Here is a tiny trained network, its code and every weight. The questions are about switching its units off for an input and a class, where a switched-off unit gives its printed mean instead of its output.

import numpy as np


def w(rows, s, z=0):
    codes = np.array(rows[::2]) - 128.0
    scale = np.full(codes.shape[1], s)
    scale[-1] = z or s
    return codes * scale


def norm(h):
    return h / np.sqrt((h * h).mean(-1, keepdims=True) + 1e-5)


def f(y):
    return y / 2 * (1 + np.tanh(0.7978845608 * (y + 0.044715 * y**3)))


def log_softmax(a):
    a = a - a.max(-1, keepdims=True)
    return a - np.log(np.exp(a).sum(-1, keepdims=True))


def net(x, mask):
    res = np.array(x, float).reshape(1, 7) / 4 @ E
    u = 0
    for l in range(2):
        y = f(norm(res) @ A[l][:, :-1].T + A[l][:, -1])
        res = res + np.where(mask[u : u + 3], y, B[l][:, -1]) @ B[l][:, :-1]
        u += 3
    return log_softmax(norm(res)[-1] @ U[:, :-1].T + U[:, -1])


A, B = {}, {}
E = w([
[139,135,132],'x0',
[147,54,188],'x1',
[138,133,132],'x2',
[150,17,3],'x3',
[115,206,67],'x4',
[130,133,127],'x5',
[127,125,130],'x6',
],0.0029)
A[0] = w([
[80,33,38,253],'L0N0',
[61,91,189,46],'L0N1',
[72,66,253,192],'L0N2',
],0.003,0.0017)
B[0] = w([
[248,199,233,251],'L0N0',
[2,98,47,106],'L0N1',
[90,191,238,207],'L0N2',
],0.0042,0.0018)
A[1] = w([
[211,132,59,255],'L1N0',
[100,159,228,171],'L1N1',
[152,1,160,141],'L1N2',
],0.0082,0.00064)
B[1] = w([
[97,35,155,227],'L1N0',
[150,32,7,254],'L1N1',
[109,221,255,217],'L1N2',
],0.0057,0.0039)
U = w([
[69,42,14,95],'0',
[143,1,247,51],'1',
[59,240,229,251],'2',
],0.0062,0.0015)

Each question gives the input, the list of numbers given to net, and the class t.
The units are the neurons (one row each of A and B). Each row of codes is followed by its name. A weight is (code - 128) times the scale printed after its matrix; where a second scale follows, it is the last column's (A, B and U).
mask holds one flag per neuron, layer by layer. A switched-off neuron (its flag False) gives its mean, the last column of its row in B, instead of its output. The means were averaged over made-up inputs and are rounded, as every weight is.
A unit's drop is (log p(t) with every unit on - log p(t) with that unit switched off) / (log p(t) with every unit on - log p(t) with every unit switched off).
The circuit of an input: a set's keep is (log p(t) with only the set's units on - log p(t) with every unit switched off) / (log p(t) with every unit on - log p(t) with every unit switched off). Starting from all 6 units, units are removed one at a time, each time the one whose removal leaves the highest keep (on an exact tie, the one counted first), for as long as the keep stays at least 0.8.
units of the circuit, in order: the units of the circuit, biggest drop first
most important unit: the unit with the biggest drop
k most important neurons: the k neurons with the biggest drops, biggest first
drop when u is switched off: that unit's drop, to one decimal
input [-8,3,7,-8,4,4,1], class 0: units of the circuit, in order : [L1N1 L1N2]
input [0,-7,1,1,-2,5,-3], class 1: 2 most important neurons : [L1N0 L0N2]
input [3,2,-3,-5,4,-8,-7], class 0: most important unit : L1N1
input [-3,3,-1,8,-3,-4,4], class 2: units of the circuit, in order : [L1N2 L1N1]
input [5,-5,-5,7,-1,-2,-3], class 1: units of the circuit, in order : [L0N0 L1N1]
input [7,-7,-5,1,-1,4,7], class 1: 2 most important neurons : [L0N2 L1N0]
input [2,6,-3,-3,1,-8,0], class 0: units of the circuit, in order : [L1N1 L0N0]
input [6,3,2,6,8,-4,-3], class 1: units of the circuit, in order : [L1N0 L1N1]
input [-3,-6,2,6,-4,1,2], class 1: units of the circuit, in order : [L1N1 L0N0]
input [-7,-7,5,5,-1,0,-8], class 1: 2 most important neurons : [L1N0 L0N0]
input [1,1,8,2,-3,4,-5], class 2: 3 most important neurons : [L1N2 L1N1 L1N0]
input [7,2,-3,1,-8,3,8], class 2: drop when L0N2 is switched off : -0.1
input [6,5,3,0,4,-2,-5], class 0: drop when L0N0 is switched off : 0.1
input [2,8,5,2,-5,2,6], class 2: drop when L1N2 is switched off : 0.8
input [4,-3,-8,-8,-4,6,4], class 0: most important neuron : [L1N1]
